Below is a small trained network, with its code and all its weights. Each question gives an input and a class and asks what happens when units are switched off, that is, made to give their printed mean instead of their output.

import numpy as np


def w(rows, s, z=0):
    codes = np.array(rows[::2]) - 128.0
    scale = np.full(codes.shape[1], s)
    scale[-1] = z or s
    return codes * scale


def norm(h):
    return h / np.sqrt((h * h).mean(-1, keepdims=True) + 1e-5)


def f(y):
    return np.maximum(y, 0)


def log_softmax(a):
    a = a - a.max(-1, keepdims=True)
    return a - np.log(np.exp(a).sum(-1, keepdims=True))


def net(x, mask):
    res = np.array(x, float).reshape(1, 5) / 4 @ E
    u = 0
    for l in range(2):
        y = f(norm(res) @ A[l][:, :-1].T + A[l][:, -1])
        res = res + np.where(mask[u : u + 14], y, B[l][:, -1]) @ B[l][:, :-1]
        u += 14
    return log_softmax(norm(res)[-1] @ U[:, :-1].T + U[:, -1])


A, B = {}, {}
E = w([
[171,34,177,229,94,190,102],'x0',
[203,27,132,12,217,171,22],'x1',
[110,112,126,130,126,133,119],'x2',
[138,106,80,114,3,97,31],'x3',
[121,12,37,202,187,14,154],'x4',
],0.0061)
A[0] = w([
[69,74,105,106,49,135,65,105],'L0N0',
[123,214,158,107,45,254,157,106],'L0N1',
[153,179,105,91,160,63,138,59],'L0N2',
[183,167,82,140,45,103,84,9],'L0N3',
[66,111,115,139,197,204,192,41],'L0N4',
[48,186,129,76,111,93,144,67],'L0N5',
[63,119,153,130,198,192,200,133],'L0N6',
[103,125,144,123,60,99,135,57],'L0N7',
[133,146,128,185,137,137,39,101],'L0N8',
[163,26,190,165,117,197,199,129],'L0N9',
[143,114,162,91,116,211,107,3],'L0N10',
[177,217,214,153,196,180,140,98],'L0N11',
[125,200,119,123,170,131,153,7],'L0N12',
[170,91,167,170,67,196,79,46],'L0N13',
],0.0088,0.0031)
B[0] = w([
[185,208,184,80,151,34,155,190],'L0N0',
[64,66,151,183,139,132,91,254],'L0N1',
[143,141,146,75,89,178,203,175],'L0N2',
[241,144,159,50,97,30,86,168],'L0N3',
[149,217,159,99,152,1,38,177],'L0N4',
[152,106,99,110,95,199,114,195],'L0N5',
[200,165,120,81,43,46,122,207],'L0N6',
[200,172,123,139,168,120,90,156],'L0N7',
[92,169,141,61,129,88,145,159],'L0N8',
[211,134,104,40,57,112,192,221],'L0N9',
[78,136,132,189,159,136,154,176],'L0N10',
[116,77,154,102,123,66,69,216],'L0N11',
[163,133,86,102,109,120,116,164],'L0N12',
[154,89,113,97,131,124,154,202],'L0N13',
],0.0074,0.0066)
A[1] = w([
[150,89,1,241,237,15,158,96],'L1N0',
[56,139,128,212,108,76,109,13],'L1N1',
[150,97,91,78,181,185,117,8],'L1N2',
[181,151,166,174,9,96,162,129],'L1N3',
[66,183,21,34,149,143,113,151],'L1N4',
[175,66,140,184,50,115,155,85],'L1N5',
[120,172,177,234,114,73,189,114],'L1N6',
[102,157,63,80,156,128,120,43],'L1N7',
[186,112,62,87,75,82,190,50],'L1N8',
[94,199,64,222,95,126,153,86],'L1N9',
[197,57,174,65,190,83,38,125],'L1N10',
[100,171,210,101,91,174,47,254],'L1N11',
[153,100,96,114,162,127,61,26],'L1N12',
[218,200,131,162,171,104,63,86],'L1N13',
],0.0094,0.0032)
B[1] = w([
[126,69,255,163,70,112,97,197],'L1N0',
[73,140,89,176,148,184,77,144],'L1N1',
[47,182,85,157,186,188,85,145],'L1N2',
[121,150,98,87,227,178,160,218],'L1N3',
[176,47,139,133,101,202,183,175],'L1N4',
[122,94,107,53,89,170,168,174],'L1N5',
[157,209,80,109,153,141,68,169],'L1N6',
[164,102,149,118,77,189,181,145],'L1N7',
[35,62,159,149,141,111,127,216],'L1N8',
[137,149,98,116,169,216,63,154],'L1N9',
[96,216,73,182,117,153,160,248],'L1N10',
[109,24,140,193,130,50,157,199],'L1N11',
[124,204,141,160,145,152,107,147],'L1N12',
[99,189,98,121,203,71,109,161],'L1N13',
],0.0085,0.012)
U = w([
[172,160,174,68,102,43,83,173],'0',
[63,37,230,178,101,134,80,67],'1',
[176,59,110,46,82,222,205,10],'2',
[100,179,54,178,195,246,70,3],'3',
[71,93,114,116,143,124,149,180],'4',
],0.011,0.0027)

Each question gives the input, the list of numbers given to net, and the class t.
The units are the neurons (one row each of A and B). Each row of codes is followed by its name. A weight is (code - 128) times the scale printed after its matrix; where a second scale follows, it is the last column's (A, B and U).
mask holds one flag per neuron, layer by layer. A switched-off neuron (its flag False) gives its mean, the last column of its row in B, instead of its output. The means were averaged over made-up inputs and are rounded, as every weight is.
A unit's drop is (log p(t) with every unit on - log p(t) with that unit switched off) / (log p(t) with every unit on - log p(t) with every unit switched off).
The circuit of an input: a set's keep is (log p(t) with only the set's units on - log p(t) with every unit switched off) / (log p(t) with every unit on - log p(t) with every unit switched off). Starting from the 12 units with the biggest drops (on a tie, the unit counted first), units are removed one at a time, each time the one whose removal leaves the highest keep (on an exact tie, the one counted first), for as long as the keep stays at least 0.8.
units of the circuit, in order: the units of the circuit, biggest drop first
k most important neurons: the k neurons with the biggest drops, biggest first
k most important neurons of layer l: the k neurons of layer l with the biggest drops, biggest first
input [2,5,0,0,3], class 3: units of the circuit, in order : [L1N10]
input [-5,-7,7,-8,-6], class 0: 2 most important neurons of layer 1 : [L1N8 L1N10]
input [-6,-6,3,-2,-6], class 1: 4 most important neurons : [L0N1 L1N11 L0N9 L0N11]
input [6,7,4,-5,-3], class 3: 2 most important neurons of layer 1 : [L1N10 L1N2]
input [-6,0,-5,-2,-5], class 2: 3 most important neurons : [L1N4 L0N12 L1N8]
input [-2,-3,1,-7,6], class 0: units of the circuit, in order : [L0N4 L0N6]
input [-7,-4,-5,-6,6], class 2: 3 most important neurons : [L0N2 L1N4 L0N1]
input [5,-5,-4,5,2], class 0: units of the circuit, in order : [L0N3 L0N0]
input [-5,8,1,5,-4], class 3: units of the circuit, in order : [L1N10 L0N9]
input [-1,0,2,4,6], class 1: 4 most important neurons of layer 0 : [L0N6 L0N4 L0N9 L0N11]
input [6,5,5,-7,2], class 0: 2 most important neurons : [L0N4 L0N6]
input [-2,2,-8,5,-4], class 4: 2 most important neurons : [L1N11 L1N10]
input [-6,7,0,-3,-5], class 3: 4 most important neurons : [L1N2 L1N10 L0N9 L1N0]
input [-2,-1,3,2,6], class 1: units of the circuit, in order : [L1N0]
input [-8,8,8,-7,8], class 1: 2 most important neurons : [L1N0 L1N3]
input [-6,6,0,0,-1], class 2: 4 most important neurons : [L1N4 L0N2 L0N1 L1N7]
input [-8,-3,4,5,-4], class 2: 3 most important neurons : [L1N4 L0N5 L1N0]
input [3,5,5,3,2], class 3: 2 most important neurons : [L1N10 L0N6]
input [-2,-6,5,3,-7], class 1: 2 most important neurons : [L1N11 L0N1]
input [-1,3,-5,-3,6], class 1: most important neuron : [L1N0]
input [-6,8,-5,-5,7], class 3: 3 most important neurons of layer 1 : [L1N2 L1N10 L1N11]
input [-7,-5,-7,4,-7], class 1: units of the circuit, in order : [L0N1 L1N11]
input [-8,1,-2,2,-7], class 2: 3 most important neurons : [L1N4 L1N8 L1N0]
input [1,8,7,0,6], class 3: 3 most important neurons of layer 1 : [L1N10 L1N11 L1N2]
input [6,6,0,8,-6], class 0: 2 most important neurons of layer 0 : [L0N0 L0N3]
input [0,7,-4,6,1], class 3: 3 most important neurons of layer 1 : [L1N10 L1N0 L1N12]
